Each row, then roughly how far along a hidden order it lies, from 0 to 30:
(in the rows, 128 means zero)
[158 104 106 139 134 133 150 138 147 113 174 179 186 140 132 120  90 166
 107 128  41 131 115 134 134 144 118 130 133 109 125 129 103 127 136 133
 130 150 112 120 124 111  90 137 139 186 135 127 127 140 153 129 167 115
 129 139 136 129  83 123 152 138 132 123 123 161 110 133 217 129 126 135
 104 145 108 153 140 127 116 126 129 116 123 122 133 151 138 134 211 122
 139 139 127 108 134 147 127 109  88 119 145 127 145 117 121 115 128 138
 131 140 112] : 15
[ 90  88 111 143 131 114 180 139 110 110 184 203 144 153 112 117 144  99
 116 127 134 138 125 138 132 127 102 147 133  30 131 102 165 139 146 106
 126 146 106  79 135 132 101 159 125 230 106 119 103 136 139 121 158 119
 127 138 162 113 179 121 131 117 150 146 126 161  81 127 255 141 104 125
 154 136  94 142 146 125 128 121 148 113 118 116 135 134 127 137 196 114
 127 140 125 118 111 140 138 113 106  81 148 133 146 112  93 115 114 138
 176 132 106] : 23
[149 115 126 125 119 136 147 135 148 114 151 145 116 133 133 126 103 137
 126 129  34 129 131 131 133 130 130 123 130 127 137 137 104 128 138 126
 128 133 114 135 121 126 115 133 130 178 133 126 135 132 137 121 152 126
 127 125 132 127 139 142  87 120 139 121 134 146 120 130 160 131 130 129
 130 112 114 144 135 132 124 129 132 130 121 121 127 137 141 119 183 125
 136 130 124 120 124 137 122 125 104 114 131 129 139 130 136 125 127 120
 139 133 135] : 27
[147 151 134 127 129 124  99 124 126 140  94  95 149 118 131 136 118 143
 131 128 154 120 121 121 126 130 142 111 128 183 122 149 130 124 128 142
 128 118 137 158 128 125 151 108 122  38 136 136 126 125 129 138 113 129
 128 126 118 129  77 120 145 138 114 124 123  98 165 122   2 121 138 131
 113 141 149  98 116 126 126 130 115 142 135 137 118 126 119 134  94 140
 121 128 131 138 137 117 125 130 125 188 117 125 120 128 137 135 144 129
 108 123 134] : 0
[ 73 149 148 119 131 128 102 117 113 146  93  83  93 117 132 132 165 106
 137 127 230 126 138 123 118 120 132 119 123 139 122 121 151 128 114 125
 129 117 148 124 131 138 158 129 126 128 121 126 142 117 101 128  83 135
 128 123 115 122 137 122 135 126 119 134 134 108 135 126  91 125 134 124
 134 126 150 118 115 129 137 130 121 129 136 134 140 103 121 130  48 131
 119 115 127 144 130 113 133 147 179 132 124 126 114 142 143 145 123 129
 139 125 134] : 14
[ 77  76  99 153 137 108 161 137 105 135 172 226 189 162 117 113 126 106
 112 127 168 140 119 137 130 139  97 148 130  34 114  97 155 142 135 109
 127 143 112  64 140 124  84 149 127 255 112 120 102 142 140 128 156 113
 129 147 164 104 138 107 181 132 144 145 116 172  71 132 255 139  95 127
 133 169  93 143 149 121 126 117 141 104 121 115 139 136 118 156 182 102
 134 149 126 110 125 146 142 105 121 101 164 132 141 100  72 117 109 152
 158 129  91] : 10
[157 137 135 117 119 144 121 127 147 115 134 113  92 115 135 133 111 147
 133 130  59 123 134 125 128 128 138 127 128 178 140 141 108 122 129 130
 129 116 126 146 119 130 128 124 136 104 131 130 142 126 137 124 137 130
 127 119 116 135 129 139  99 117 128 117 135 123 145 129 137 125 143 129
 133 102 129 150 129 134 131 132 131 138 125 128 126 125 146 111 134 132
 131 123 128 127 124 129 120 132 128 117 113 128 130 143 153 123 132 117
 124 131 143] : 26
[101 128 138 121 121 137 131 129 123 126 119 122  72 125 127 129 150 107
 142 130 129 129 141 129 128 122 123 134 127 116 136 119 132 130 127 113
 126 115 128 117 127 136 131 149 129 164 114 123 130 122 124 117 114 134
 127 125 129 134 172 139  85 112 133 131 137 138 117 128 158 132 128 121
 151  99 124 142 128 130 133 128 134 131 125 128 129 114 130 125 119 127
 127 121 126 137 120 129 130 138 139 101 126 131 128 142 137 132 117 123
 154 127 143] : 29
[119 188 144 109 132 125  74 111 116 153  51  43 109 102 137 141 150 121
 141 127 217 120 131 114 120 120 152 112 122 202 122 147 138 119 108 138
 129 108 160 168 128 136 182 103 119   4 137 135 152 116  94 136  52 140
 130 116  99 131  91 127 168 142 100 122 129  78 187 121   1 115 145 127
 105 135 180  89 101 128 134 132 106 142 144 149 128 111 114 122   2 146
 117 115 131 147 138 107 127 144 184 190 104 124 105 144 153 146 144 126
  85 119 144] : 0
[181 181 152 110 117 136  91 115 148 127  97  41  83  97 135 145 120 142
 154 130  82 116 136 118 126 121 166 104 125 254 145 167 102 117 122 148
 129 105 143 197 116 135 165  87 131   1 149 138 143 117 124 132 109 144
 127 112  96 152 108 142  70 121 105 110 135  79 178 122   1 120 161 130
 120 102 168 114 114 134 128 137 113 156 136 140 116 118 133 104  78 149
 119 113 131 142 130 117 115 150 138 190  90 124 109 148 175 133 150 107
  87 126 164] : 14
[104 110 131 130 121 135 152 132 132 119 118 144 103 136 124 125 135 114
 133 129  91 132 137 131 130 121 119 140 129 105 136 114 126 130 124 116
 127 125 119 109 126 131 112 146 131 195 117 122 124 128 135 120 133 129
 127 126 138 127 185 135  92 110 154 133 134 135 127 128 200 136 123 125
 152 110 110 133 139 129 128 124 138 129 123 120 132 121 135 123 137 121
 130 128 125 125 114 129 129 129 120 105 137 132 138 124 120 125 114 121
 156 130 131] : 30
[ 74 109 133 126 128 134 127 129 114 136 117 137 109 130 132 126 167 106
 121 128 174 135 136 131 123 121 117 132 126  89 124 107 142 132 115 117
 127 127 133  96 133 134 105 152 135 206 120 122 143 125 115 118 112 127
 129 130 124 117 143 129 124 123 131 135 136 143 107 131 191 131 122 121
 137 115 123 143 130 128 135 125 130 122 127 126 143 109 128 135 115 120
 131 124 126 134 121 126 134 133 154  78 142 129 129 125 124 142 112 136
 146 129 126] : 24
[ 86 171 147 107 130 130  74 114 110 157  57  39  85 103 138 141 169 105
 141 127 255 126 137 115 117 115 145 117 123 196 121 129 147 123 108 132
 129 110 161 160 133 137 177 110 127  56 129 129 147 114  59 130  61 140
 130 120 101 128 119 128 129 127 111 128 135  83 161 122  23 119 144 124
 119 120 169 112 103 128 138 133 115 136 143 146 134 100 111 126   6 137
 117 113 129 153 135 106 128 151 191 143 113 124 102 152 155 151 137 127
 114 120 140] : 7
[ 72 140 145 108 125 132 104 120 113 151  70  86  72 115 134 135 167 102
 137 129 200 130 141 122 121 116 136 120 124 109 125 121 159 129 113 122
 129 120 144 124 132 140 157 137 128 124 118 124 143 120 104 121  83 137
 127 120 113 127 157 132 128 117 127 130 137 115 134 128  94 127 140 121
 132 117 144 134 117 128 138 131 126 131 135 135 137 104 122 127  75 126
 123 118 127 142 124 115 131 145 176 100 120 127 113 136 141 144 129 128
 139 120 135] : 20
